Below are the code and all the weights of a small trained network. Each question names an input and a class and asks about switching units off, where a switched-off unit gives its printed mean instead of its output.

import numpy as np


def w(rows, s, z=0):
    codes = np.array(rows[::2]) - 128.0
    scale = np.full(codes.shape[1], s)
    scale[-1] = z or s
    return codes * scale


def f(y):
    return np.maximum(y, 0)


def log_softmax(a):
    a = a - a.max(-1, keepdims=True)
    return a - np.log(np.exp(a).sum(-1, keepdims=True))


def net(x, mask):
    res = np.array(x, float).reshape(1, 5) / 4 @ E
    y = f(res @ A[0][:, :-1].T + A[0][:, -1])
    res = res + np.where(mask, y, B[0][:, -1]) @ B[0][:, :-1]
    return log_softmax(res[-1] @ U[:, :-1].T + U[:, -1])


A, B = {}, {}
E = w([
[113,117,137,133,138,135,84,153,122,51],'x0',
[125,78,35,70,203,101,166,148,177,104],'x1',
[191,237,145,162,131,74,156,254,196,110],'x2',
[179,70,163,125,113,123,213,118,91,61],'x3',
[176,56,61,187,83,190,106,195,138,161],'x4',
],0.0093)
A[0] = w([
[175,168,238,183,43,172,122,115,54,169,25],'N0',
[84,200,175,51,149,71,235,45,134,210,64],'N1',
[74,208,92,147,157,122,73,138,189,235,89],'N2',
[58,182,202,49,194,46,136,46,73,68,20],'N3',
[121,105,23,76,234,92,154,193,180,29,76],'N4',
[23,2,95,68,100,230,82,17,43,118,76],'N5',
[61,51,102,82,160,198,101,16,52,184,2],'N6',
[29,180,80,119,130,175,17,134,184,179,5],'N7',
[221,30,14,203,36,226,135,161,114,210,48],'N8',
[209,39,196,114,108,120,223,102,56,73,62],'N9',
[76,167,67,116,161,147,71,114,130,215,75],'N10',
[114,59,7,31,233,98,173,101,169,147,32],'N11',
[221,100,156,128,107,147,254,115,104,59,39],'N12',
[51,167,103,130,147,165,10,124,127,111,133],'N13',
[83,166,226,189,40,158,40,89,79,112,48],'N14',
],0.0056,0.0058)
B[0] = w([
[168,84,157,192,119,58,90,66,108,176,199],'N0',
[94,132,60,170,169,211,49,117,220,53,197],'N1',
[108,102,92,82,73,86,190,128,72,120,195],'N2',
[90,159,44,182,168,161,25,138,185,49,206],'N3',
[206,119,208,191,124,89,101,43,116,178,206],'N4',
[175,240,160,120,126,142,166,202,165,159,254],'N5',
[232,254,144,117,137,103,181,216,124,118,207],'N6',
[102,126,78,90,36,35,140,140,72,91,171],'N7',
[69,166,28,164,195,182,16,99,196,19,234],'N8',
[70,66,59,52,45,55,160,144,76,103,204],'N9',
[95,76,93,61,65,75,142,138,58,109,170],'N10',
[204,86,193,245,78,65,58,26,80,208,198],'N11',
[82,128,43,60,26,54,138,159,80,114,186],'N12',
[100,64,115,88,82,101,192,134,92,125,185],'N13',
[188,73,158,187,115,69,95,54,117,150,200],'N14',
],0.0065,0.0083)
U = w([
[188,80,170,199,123,87,96,50,104,186,79],'0',
[63,142,62,158,173,169,54,130,167,36,79],'1',
[212,231,153,115,139,114,204,255,139,140,89],'2',
[50,63,82,45,73,79,191,145,64,114,87],'3',
[105,95,146,122,146,158,145,119,124,136,252],'4',
[61,63,197,98,196,206,202,133,126,175,184],'5',
],0.0098,0.019)

Each question gives the input, the list of numbers given to net, and the class t.
The units are the neurons (one row each of A and B). Each row of codes is followed by its name. A weight is (code - 128) times the scale printed after its matrix; where a second scale follows, it is the last column's (A, B and U).
mask holds one flag per neuron, in row order. A switched-off neuron (its flag False) gives its mean, the last column of its row in B, instead of its output. The means were averaged over made-up inputs and are rounded, as every weight is.
A unit's drop is (log p(t) with every unit on - log p(t) with that unit switched off) / (log p(t) with every unit on - log p(t) with every unit switched off).
The circuit of an input: a set's keep is (log p(t) with only the set's units on - log p(t) with every unit switched off) / (log p(t) with every unit on - log p(t) with every unit switched off). Starting from the 12 units with the biggest drops (on a tie, the unit counted first), units are removed one at a time, each time the one whose removal leaves the highest keep (on an exact tie, the one counted first), for as long as the keep stays at least 0.8.
circuit, biggest first: the units of the circuit, biggest drop first
most important unit: the unit with the biggest drop
top k neurons: the k neurons with the biggest drops, biggest first
drop of u: that unit's drop, to one decimal
input [-3,4,5,-7,1], class 3: most important unit -> N2
input [0,-1,0,-1,-4], class 1: top 2 neurons -> (N3, N1)
input [7,-2,7,-2,-8], class 1: top 3 neurons -> (N3, N5, N6)
input [-4,-8,7,7,8], class 0: top 3 neurons -> (N0, N3, N1)
input [-2,8,6,-1,-1], class 0: circuit, biggest first -> (N4, N11)
input [-2,-7,-8,0,2], class 2: top 4 neurons -> (N5, N6, N11, N4)
input [-7,-1,7,8,-4], class 3: circuit, biggest first -> (N12, N9)
input [1,5,0,-4,0], class 0: circuit, biggest first -> (N11, N4)
input [-4,7,6,3,3], class 0: top 2 neurons -> (N4, N11)
input [-5,-6,6,-2,-7], class 1: top 2 neurons -> (N1, N3)
input [-8,5,-8,0,5], class 2: top 2 neurons -> (N6, N5)
input [3,5,5,-4,-1], class 0: top 2 neurons -> (N4, N5)
input [3,6,6,8,-7], class 3: top 2 neurons -> (N12, N9)
input [-5,-4,-1,-2,5], class 1: top 3 neurons -> (N8, N11, N4)
input [5,0,4,1,-7], class 1: circuit, biggest first -> (N3)
input [-1,3,-4,1,-1], class 2: circuit, biggest first -> (N5, N6, N8)
input [-4,6,-6,-3,6], class 0: top 3 neurons -> (N11, N3, N1)
input [5,0,3,7,-5], class 3: top 3 neurons -> (N9, N12, N8)
input [-5,3,2,-3,-5], class 1: top 2 neurons -> (N1, N3)
input [-3,4,3,5,0], class 3: circuit, biggest first -> (N12)
input [-7,-7,-1,5,-8], class 1: top 2 neurons -> (N1, N3)
input [1,-1,-1,5,0], class 3: circuit, biggest first -> (N9, N12)
input [8,-8,6,-5,-5], class 0: drop of N14 -> 0.4
input [-3,-5,-3,-6,2], class 3: drop of N10 -> 0.3
input [-7,-7,4,-1,4], class 0: drop of N12 -> 0.0
input [1,8,-2,-4,-8], class 0: drop of N4 -> 0.8
input [6,6,4,2,6], class 0: circuit, biggest first -> (N4)
